[[ -8  -2   7 -13  -1 -21]
 [-18 -14   4 -12  -6 -14]
 [ 36  -1  15  -7 -13  16]
 [ 17   5 -20  12  13  -9]
 [ 16 -12  -9 -11  -5 -16]
 [-41  -5   7  14 -11 -12]
 [ -5 -10   3   5   4 -15]
 [ 10 -18   3   3  -7  20]
 [-19  20  15   3  -2   5]
 [ 39   4  12  -4   3  -5]
 [ -1  -6   6   1  19 -13]]
->
[[-41  -5   7  14 -11 -12]
 [-19  20  15   3  -2   5]
 [-18 -14   4 -12  -6 -14]
 [ -8  -2   7 -13  -1 -21]
 [ -5 -10   3   5   4 -15]
 [ -1  -6   6   1  19 -13]
 [ 10 -18   3   3  -7  20]
 [ 16 -12  -9 -11  -5 -16]
 [ 17   5 -20  12  13  -9]
 [ 36  -1  15  -7 -13  16]
 [ 39   4  12  -4   3  -5]]

[[ -6  12  13   1]
 [ 14 -16 -24  -4]
 [  8   6   4  -5]
 [  4 -25  -7  -1]
 [  1  -4   3  -1]
 [-14  45   3   8]
 [ 12   6  -4  -6]
 [ 23  -6 -34  -6]]
->
[[-14  45   3   8]
 [ -6  12  13   1]
 [  1  -4   3  -1]
 [  4 -25  -7  -1]
 [  8   6   4  -5]
 [ 12   6  -4  -6]
 [ 14 -16 -24  -4]
 [ 23  -6 -34  -6]]

[[-44  25  16   0  17 -11]
 [ -8   2   7  -9   8   3]
 [-23  15  14  -8  15  -2]
 [ -3   8   1  -2   5   4]]
->
[[-44  25  16   0  17 -11]
 [-23  15  14  -8  15  -2]
 [ -8   2   7  -9   8   3]
 [ -3   8   1  -2   5   4]]

[[  2 -49  21  39   6 -19]
 [ -1  -7  -1  13   1 -10]
 [  3 -18  15   4   3  -4]]
->
[[ -1  -7  -1  13   1 -10]
 [  2 -49  21  39   6 -19]
 [  3 -18  15   4   3  -4]]

[[ -2  -5  -2  -5  -2   2   5  -4  -2   0]
 [  7   5  -2   8  -7  -2  -2   3   0   4]
 [  3   3   0   4  -3  -1  -2   2   0   2]
 [  1   2   0   1   0  -1  -1   1   1   0]
 [ -5  -4   1  -5   5   1   1  -2   0  -3]
 [-39 -19   4 -38  44   7   8 -13   5 -22]
 [ 13   7  -2  13 -14  -2  -3   4  -1   7]]
->
[[-39 -19   4 -38  44   7   8 -13   5 -22]
 [ -5  -4   1  -5   5   1   1  -2   0  -3]
 [ -2  -5  -2  -5  -2   2   5  -4  -2   0]
 [  1   2   0   1   0  -1  -1   1   1   0]
 [  3   3   0   4  -3  -1  -2   2   0   2]
 [  7   5  -2   8  -7  -2  -2   3   0   4]
 [ 13   7  -2  13 -14  -2  -3   4  -1   7]]

[[ 13  32  31  28 -29 -25   5  13  28   1  29 -23 -25  29   4]
 [ 20  28  16  26 -32 -27  16  17  22  11  24 -16 -29  21  11]
 [ 11  30  33  30 -38 -18   4   8  29  -3  32 -19 -28  26   1]
 [ 19  25  11  25 -26 -33  18  19  20  19  20 -14 -25  24  24]
 [ 22   5 -15  -3  23  -3  33  25   5  46  -4  29  24   8  38]
 [-21 -19  -3 -17  21  31 -23 -18 -18 -33 -21   4  22 -24 -25]]
->
[[-21 -19  -3 -17  21  31 -23 -18 -18 -33 -21   4  22 -24 -25]
 [ 11  30  33  30 -38 -18   4   8  29  -3  32 -19 -28  26   1]
 [ 13  32  31  28 -29 -25   5  13  28   1  29 -23 -25  29   4]
 [ 19  25  11  25 -26 -33  18  19  20  19  20 -14 -25  24  24]
 [ 20  28  16  26 -32 -27  16  17  22  11  24 -16 -29  21  11]
 [ 22   5 -15  -3  23  -3  33  25   5  46  -4  29  24   8  38]]

[[-23 -22 -24 -37 -14  32  14  42  46]
 [ 17  19   2  32  28 -22  -6 -38 -36]
 [ 29  33  32  21 -18 -26 -34 -25 -16]
 [ 31  33  30  -5 -46  -4 -35  -8  18]
 [ 42  33  45  29 -24 -20 -33 -22 -13]
 [-28 -33 -33 -15  26  30  21  29   3]]
->
[[-28 -33 -33 -15  26  30  21  29   3]
 [-23 -22 -24 -37 -14  32  14  42  46]
 [ 17  19   2  32  28 -22  -6 -38 -36]
 [ 29  33  32  21 -18 -26 -34 -25 -16]
 [ 31  33  30  -5 -46  -4 -35  -8  18]
 [ 42  33  45  29 -24 -20 -33 -22 -13]]
---
[[ 26  24 -14 -15 -21 -15 -15 -21  21  24 -20]
 [ 19  18 -15 -18 -13 -15 -17 -20  12  15 -17]
 [-19 -14  10   6   6  11  15  16 -47 -42  42]
 [-21 -19  21  15  18  16  16  11  20  25 -13]
 [ 16  15 -13 -16 -16 -14 -12  -2 -37 -35  38]]
->
[[ 26  24 -14 -15 -21 -15 -15 -21  21  24 -20]
 [ 19  18 -15 -18 -13 -15 -17 -20  12  15 -17]
 [ 16  15 -13 -16 -16 -14 -12  -2 -37 -35  38]
 [-19 -14  10   6   6  11  15  16 -47 -42  42]
 [-21 -19  21  15  18  16  16  11  20  25 -13]]

[[ -2  -8  -2   1   0   9  12  12   3   7  17  -3  -3   7   3]
 [  5  19   8   8   5  -4 -15 -12   2  -6 -18   6   8  -4  -3]
 [  4  20   8   9   5  -2 -17 -13   2  -8 -18   3   7  -3  -6]
 [ 14 -27  -8 -40  -4 -40  24   2 -13  10 -12  28   5 -21  28]]
->
[[  4  20   8   9   5  -2 -17 -13   2  -8 -18   3   7  -3  -6]
 [  5  19   8   8   5  -4 -15 -12   2  -6 -18   6   8  -4  -3]
 [ -2  -8  -2   1   0   9  12  12   3   7  17  -3  -3   7   3]
 [ 14 -27  -8 -40  -4 -40  24   2 -13  10 -12  28   5 -21  28]]

[[  0   5   0 -18   1   4  -2  -2  -1   2   3]
 [  3  -7   9   0   9 -17   4   7   6 -21  15]
 [-10 -11   8 -17   0 -24  -8  -3   0 -10   9]
 [  2  16   1  10  -4  14   4   3   2   5  18]
 [  1   8  -4 -22  -4  14   8   0   5 -16   4]
 [  7   0   0 -12   7  17  -3   1  -3  -8 -12]
 [ -4  -2   2 -18   2 -37   5  -2  -4  -5 -11]
 [  3  -1  -2 -18   5  12  -1   8   1  13 -23]]
->
[[  2  16   1  10  -4  14   4   3   2   5  18]
 [  1   8  -4 -22  -4  14   8   0   5 -16   4]
 [  0   5   0 -18   1   4  -2  -2  -1   2   3]
 [  7   0   0 -12   7  17  -3   1  -3  -8 -12]
 [  3  -1  -2 -18   5  12  -1   8   1  13 -23]
 [ -4  -2   2 -18   2 -37   5  -2  -4  -5 -11]
 [  3  -7   9   0   9 -17   4   7   6 -21  15]
 [-10 -11   8 -17   0 -24  -8  -3   0 -10   9]]

[[-30   7  26  21  37   8  40]
 [ 30  20 -44  23 -21  -9 -14]
 [ 28  11  26 -22 -39  -1  -2]
 [ 18  38 -32 -10   4 -24 -40]
 [ 20 -15  17  16  13  30 -22]
 [ 12 -28 -21  -3 -34  35 -33]
 [-15 -14 -31 -25  -3   4   6]
 [ 28 -42  24 -21  36  21 -14]
 [ 41  34 -36 -41 -28  28   7]
 [ 38  15   2  11  32 -28 -27]
 [-15  35  15 -42  17  25  32]
 [ 28  10 -18  -4 -11 -34   0]]
->
[[ 18  38 -32 -10   4 -24 -40]
 [-15  35  15 -42  17  25  32]
 [ 41  34 -36 -41 -28  28   7]
 [ 30  20 -44  23 -21  -9 -14]
 [ 38  15   2  11  32 -28 -27]
 [ 28  11  26 -22 -39  -1  -2]
 [ 28  10 -18  -4 -11 -34   0]
 [-30   7  26  21  37   8  40]
 [-15 -14 -31 -25  -3   4   6]
 [ 20 -15  17  16  13  30 -22]
 [ 12 -28 -21  -3 -34  35 -33]
 [ 28 -42  24 -21  36  21 -14]]

[[-24 -24 -31  22  15  27]
 [  6   9 -35 -10 -37 -22]
 [-18 -32   2   5  31  25]]
->
[[  6   9 -35 -10 -37 -22]
 [-24 -24 -31  22  15  27]
 [-18 -32   2   5  31  25]]

[[ 34 -28 -29  40  46  24  11 -34  38  10 -20]
 [ 31 -37 -25  24  12  25   5 -36  30   9 -26]
 [ 32 -33 -33  29  21  19   4 -40  33  12 -27]]
->
[[ 34 -28 -29  40  46  24  11 -34  38  10 -20]
 [ 32 -33 -33  29  21  19   4 -40  33  12 -27]
 [ 31 -37 -25  24  12  25   5 -36  30   9 -26]]

[[-35 -28 -11  20]
 [ -5 -17  -8 -11]
 [ -7 -21  20  19]
 [  3  12  14 -15]
 [  5   2  22   0]
 [-20  -8 -10  -4]
 [-24  25  -7   8]]
->
[[-24  25  -7   8]
 [  3  12  14 -15]
 [  5   2  22   0]
 [-20  -8 -10  -4]
 [ -5 -17  -8 -11]
 [ -7 -21  20  19]
 [-35 -28 -11  20]]

[[ -7  -7  -7  14]
 [-16  -1  20   5]
 [ -6 -13   1 -16]
 [ 24  15 -15 -23]
 [  2 -21  -7 -36]
 [  4  13 -12 -10]]
->
[[ 24  15 -15 -23]
 [  4  13 -12 -10]
 [-16  -1  20   5]
 [ -7  -7  -7  14]
 [ -6 -13   1 -16]
 [  2 -21  -7 -36]]
---
[[ 43  24]
 [ 44 -19]]
->
[24 44]

[[-10  -2  49   6   0]
 [ 23  -9 -43  -5 -11]
 [  4  -9 -21 -15  -1]
 [-20 -13 -33  10  -2]
 [ 14  23  -2  -4 -23]]
->
[  0  -5 -21 -13  14]

[[  1  15]
 [  5  41]
 [-21  38]
 [ 21 -29]]
->
[15  5]

[[-21  13 -12  35  36]
 [ 13  -3   1 -29 -32]
 [ 13  16  -8 -33 -32]
 [ 36 -43  21 -16 -15]]
->
[ 36 -29  -8 -43]

[[ 10 -10   6]
 [ -4  35 -48]]
->
[ 6 35]

[[-33  41]
 [-34  39]
 [-14  28]]
->
[ 41 -34]

[[-45  29 -23]
 [-32 -12 -40]
 [ 24  10 -23]]
->
[-23 -12  24]
